Here is a tiny trained network, its code and every weight. The questions are about switching its units off for an input and a target symbol, where a switched-off unit gives its printed mean instead of its output.

import numpy as np


def w(rows, s, z=0):
    codes = np.array(rows[::2]) - 128.0
    scale = np.full(codes.shape[1], s)
    scale[-1] = z or s
    return codes * scale


def softmax(a):
    e = np.exp(a - a.max(-1, keepdims=True))
    return e / e.sum(-1, keepdims=True)


def log_softmax(a):
    a = a - a.max(-1, keepdims=True)
    return a - np.log(np.exp(a).sum(-1, keepdims=True))


def net(x, mask):
    ids = ['ΓΘΛΠΨαβημτφω'.index(c) for c in x.split()]
    T = len(ids)
    res = E[ids] + P[:T]
    u = 0
    for l in range(2):
        r = res
        for j in range(3):
            rows = slice(2 * j, 2 * j + 2)
            q, k, v = (r @ M[l][rows].T for M in (Q, K, V))
            z = softmax(np.where(np.tri(T) > 0, q @ k.T / 2**0.5, -1e9)) @ v
            o = O[l][rows]
            res = res + np.where(mask[u + j], z, o[:, -1]) @ o[:, :-1]
        u += 3
    return log_softmax(res[-1] @ U[:, :-1].T + U[:, -1])


Q, K, V, O = {}, {}, {}, {}
E = w([
[80,80,148],'Γ',
[204,81,150],'Θ',
[92,125,130],'Λ',
[141,193,251],'Π',
[144,93,197],'Ψ',
[179,126,166],'α',
[148,115,155],'β',
[159,90,120],'η',
[104,64,92],'μ',
[132,62,114],'τ',
[208,106,107],'φ',
[166,142,119],'ω',
],0.015)
P = w([
[2,151,34],'0',
[215,87,175],'1',
[207,99,175],'2',
[157,95,182],'3',
[178,103,183],'4',
[123,102,186],'5',
[159,113,194],'6',
[174,118,186],'7',
[166,96,200],'8',
],0.0067)
Q[0] = w([
[2,151,49],'0.h1',
[179,141,21],'0.h1',
[198,174,74],'0.h2',
[159,225,121],'0.h2',
[100,78,210],'0.h3',
[74,182,33],'0.h3',
],0.0091)
K[0] = w([
[180,162,248],'0.h1',
[125,101,166],'0.h1',
[150,108,148],'0.h2',
[254,198,169],'0.h2',
[81,241,144],'0.h3',
[137,56,30],'0.h3',
],0.0096)
V[0] = w([
[67,129,207],'0.h1',
[169,163,194],'0.h1',
[185,110,153],'0.h2',
[169,130,132],'0.h2',
[158,4,147],'0.h3',
[104,81,100],'0.h3',
],0.016)
O[0] = w([
[254,93,86,115],'0.h1',
[160,121,193,71],'0.h1',
[45,102,168,187],'0.h2',
[29,96,141,149],'0.h2',
[169,52,180,254],'0.h3',
[121,70,85,106],'0.h3',
],0.0083,0.0076)
Q[1] = w([
[190,152,165],'1.h1',
[125,105,100],'1.h1',
[107,123,51],'1.h2',
[134,254,127],'1.h2',
[115,169,36],'1.h3',
[115,191,183],'1.h3',
],0.011)
K[1] = w([
[254,139,192],'1.h1',
[231,125,55],'1.h1',
[220,83,88],'1.h2',
[143,76,245],'1.h2',
[147,167,235],'1.h3',
[117,51,78],'1.h3',
],0.0088)
V[1] = w([
[175,129,191],'1.h1',
[88,148,93],'1.h1',
[106,3,113],'1.h2',
[108,170,44],'1.h2',
[208,133,125],'1.h3',
[81,136,185],'1.h3',
],0.014)
O[1] = w([
[104,134,88,224],'1.h1',
[142,100,163,29],'1.h1',
[205,126,74,158],'1.h2',
[136,219,176,253],'1.h2',
[10,183,89,127],'1.h3',
[164,100,175,37],'1.h3',
],0.013,0.0075)
U = w([
[145,189,68,37],'Γ',
[210,3,123,8],'Θ',
[141,207,156,66],'Λ',
[68,94,155,181],'Π',
[81,57,49,193],'Ψ',
[143,108,163,208],'α',
[132,131,146,252],'β',
[185,124,159,194],'η',
[214,180,134,34],'μ',
[220,152,123,138],'τ',
[209,93,225,166],'φ',
[169,169,254,48],'ω',
],0.0059,0.0025)

Each question gives the input, a string of symbols that net reads in full, and the target symbol t.
The units are the heads (2 rows each of Q, K, V and O). Each row of codes is followed by its name. A weight is (code - 128) times the scale printed after its matrix; where a second scale follows, it is the last column's (O and U).
mask holds one flag per head, layer by layer. A switched-off head (its flag False) gives its mean, the last column of its rows in O, instead of its output. The means were averaged over made-up inputs and are rounded, as every weight is.
A unit's drop is (log p(t) with every unit on - log p(t) with that unit switched off) / (log p(t) with every unit on - log p(t) with every unit switched off).
The circuit of an input: a set's keep is (log p(t) with only the set's units on - log p(t) with every unit switched off) / (log p(t) with every unit on - log p(t) with every unit switched off). Starting from all 6 units, units are removed one at a time, each time the one whose removal leaves the highest keep (on an exact tie, the one counted first), for as long as the keep stays at least 0.8.
circuit, biggest first: the units of the circuit, biggest drop first
unit that matters most: the unit with the biggest drop
heads that matter: for each layer, one digit per head in row order, 1 if its drop is at least 0.15 and else 0, layers parted by /
drop of u: that unit's drop, to one decimal
input φ Θ Θ Ψ ω Ψ, target φ: unit that matters most : 0.h1
input ω Θ β ω, target ω: heads that matter : 111 / 010
input φ Γ α Θ ω Θ Ψ φ η, target φ: circuit, biggest first : 0.h1, 1.h3
input α α Θ Ψ η Ψ τ Π, target Π: circuit, biggest first : 1.h2, 0.h3, 0.h2
input Ψ Ψ α, target Ψ: heads that matter : 110 / 111
input Θ Θ ω ω φ μ, target Θ: heads that matter : 000 / 011
input Θ Θ Λ, target Θ: circuit, biggest first : 1.h2, 1.h3, 0.h1
input η Π β, target Π: circuit, biggest first : 0.h3, 1.h2
input Ψ α Θ, target Ψ: circuit, biggest first : 0.h1, 1.h2, 1.h3, 1.h1
input Γ β Ψ ω β Λ Ψ μ, target Γ: heads that matter : 111 / 111
input Ψ Θ Γ Θ η Γ Θ α, target Ψ: circuit, biggest first : 1.h2, 0.h1, 1.h3, 1.h1
input Θ Γ τ, target Θ: heads that matter : 000 / 010
input Θ α Γ Ψ Θ Λ, target Θ: circuit, biggest first : 1.h2, 1.h3
input Ψ φ η Θ Θ η, target Ψ: circuit, biggest first : 1.h2, 0.h1, 1.h3
input Γ Θ φ ω τ φ, target Γ: unit that matters most : 1.h3
input Ψ Γ Π Θ μ β Ψ Ψ Ψ, target Ψ: heads that matter : 100 / 010
input ω Ψ μ β Θ Θ μ Ψ, target ω: circuit, biggest first : 0.h3, 1.h2, 0.h2
input ω Ψ η Θ η Γ, target ω: circuit, biggest first : 1.h2, 0.h3, 0.h1, 1.h3
input Γ Ψ Λ Ψ Π, target Π: circuit, biggest first : 1.h2, 0.h3
input ω Ψ Θ Θ ω ω, target ω: circuit, biggest first : 0.h3, 1.h2, 0.h1, 0.h2
input Γ Θ Θ Θ Θ τ, target Γ: heads that matter : 110 / 111
input Λ Ψ Ψ Θ Γ Θ Ψ ω Γ, target Λ: unit that matters most : 0.h2
input Γ Λ Ψ, target Γ: drop of 1.h3 : 0.5
input Ψ ω τ α φ, target Ψ: drop of 1.h1 : 0.1
input Θ Θ ω Θ Ψ Θ η, target Θ: drop of 0.h2 : 0.0
input Θ φ η Ψ Θ η η α, target Θ: drop of 1.h2 : 0.8
input Θ α φ α, target Θ: unit that matters most : 1.h2
